Below is a small trained network, with its code and all its weights. Each question gives an input and a class and asks what happens when units are switched off, that is, made to give their printed mean instead of their output.

import numpy as np


def w(rows, s, z=0):
    codes = np.array(rows[::2]) - 128.0
    scale = np.full(codes.shape[1], s)
    scale[-1] = z or s
    return codes * scale


def f(y):
    return np.maximum(y, 0)


def log_softmax(a):
    a = a - a.max(-1, keepdims=True)
    return a - np.log(np.exp(a).sum(-1, keepdims=True))


def net(x, mask):
    res = np.array(x, float).reshape(1, 6) / 4 @ E
    y = f(res @ A[0][:, :-1].T + A[0][:, -1])
    res = res + np.where(mask, y, B[0][:, -1]) @ B[0][:, :-1]
    return log_softmax(res[-1] @ U[:, :-1].T + U[:, -1])


A, B = {}, {}
E = w([
[3,165,139,192],'x0',
[86,100,104,81],'x1',
[80,66,156,92],'x2',
[147,189,81,96],'x3',
[164,87,88,223],'x4',
[145,80,49,102],'x5',
],0.0075)
A[0] = w([
[194,84,166,141,151],'n0',
[168,32,46,70,225],'n1',
[108,165,70,237,180],'n2',
[60,125,89,84,181],'n3',
[93,254,155,48,207],'n4',
[147,104,23,70,254],'n5',
[106,131,215,138,217],'n6',
[50,161,156,24,212],'n7',
[159,89,78,124,160],'n8',
[185,194,196,111,140],'n9',
[118,74,203,119,167],'n10',
[85,145,79,168,194],'n11',
[78,186,215,195,181],'n12',
[86,142,212,218,142],'n13',
[160,176,162,230,173],'n14',
],0.0099,0.0055)
B[0] = w([
[156,170,160,98,180],'n0',
[192,69,194,166,254],'n1',
[106,78,80,196,207],'n2',
[130,130,65,211,184],'n3',
[125,139,2,110,227],'n4',
[196,70,122,154,247],'n5',
[76,57,135,63,192],'n6',
[107,117,54,145,222],'n7',
[229,106,148,128,185],'n8',
[119,141,84,76,179],'n9',
[124,58,196,108,176],'n10',
[148,120,54,168,185],'n11',
[46,64,114,104,208],'n12',
[53,73,202,140,194],'n13',
[72,128,118,142,194],'n14',
],0.0093,0.0095)
U = w([
[51,61,138,149,191],'0',
[69,168,225,127,17],'1',
[161,144,84,254,198],'2',
[94,247,213,156,2],'3',
[186,100,231,78,167],'4',
[111,193,54,52,85],'5',
[140,183,201,114,102],'6',
],0.0089,0.0025)

Each question gives the input, the list of numbers given to net, and the class t.
The units are the neurons (one row each of A and B). Each row of codes is followed by its name. A weight is (code - 128) times the scale printed after its matrix; where a second scale follows, it is the last column's (A, B and U).
mask holds one flag per neuron, in row order. A switched-off neuron (its flag False) gives its mean, the last column of its row in B, instead of its output. The means were averaged over made-up inputs and are rounded, as every weight is.
A unit's drop is (log p(t) with every unit on - log p(t) with that unit switched off) / (log p(t) with every unit on - log p(t) with every unit switched off).
The circuit of an input: a set's keep is (log p(t) with only the set's units on - log p(t) with every unit switched off) / (log p(t) with every unit on - log p(t) with every unit switched off). Starting from the 12 units with the biggest drops (on a tie, the unit counted first), units are removed one at a time, each time the one whose removal leaves the highest keep (on an exact tie, the one counted first), for as long as the keep stays at least 0.8.
units of the circuit, in order: the units of the circuit, biggest drop first
top k neurons: the k neurons with the biggest drops, biggest first
drop of u: that unit's drop, to one decimal
input [1,-1,1,5,-8,7], class 2: units of the circuit, in order -> (n3 n5 n6)
input [3,4,5,8,-5,0], class 5: units of the circuit, in order -> (n4)
input [6,-7,6,6,-8,3], class 5: units of the circuit, in order -> (n4 n1)
input [-8,0,-8,4,-4,-2], class 5: units of the circuit, in order -> (n4 n9)
input [-6,3,-8,8,-6,6], class 2: units of the circuit, in order -> (n5 n1 n4)
input [5,-5,-8,-2,7,0], class 0: units of the circuit, in order -> (n13 n12)
input [-6,8,2,3,-1,2], class 2: units of the circuit, in order -> (n6 n5)
input [5,-4,2,7,-3,-2], class 5: units of the circuit, in order -> (n4 n1)
input [5,-1,1,5,-2,0], class 5: units of the circuit, in order -> (n1 n4)
input [-7,8,6,5,-7,8], class 2: top 2 neurons -> (n3 n7)
input [5,7,-2,5,-7,3], class 5: top 3 neurons -> (n4 n1 n2)
input [-8,0,-4,0,-5,-7], class 5: drop of n4 -> 0.1
input [6,-3,1,8,-7,1], class 5: drop of n4 -> 0.2
input [7,4,-7,4,-8,-7], class 5: units of the circuit, in order -> (n4)
input [-1,-8,-1,4,1,-5], class 0: drop of n13 -> 0.1
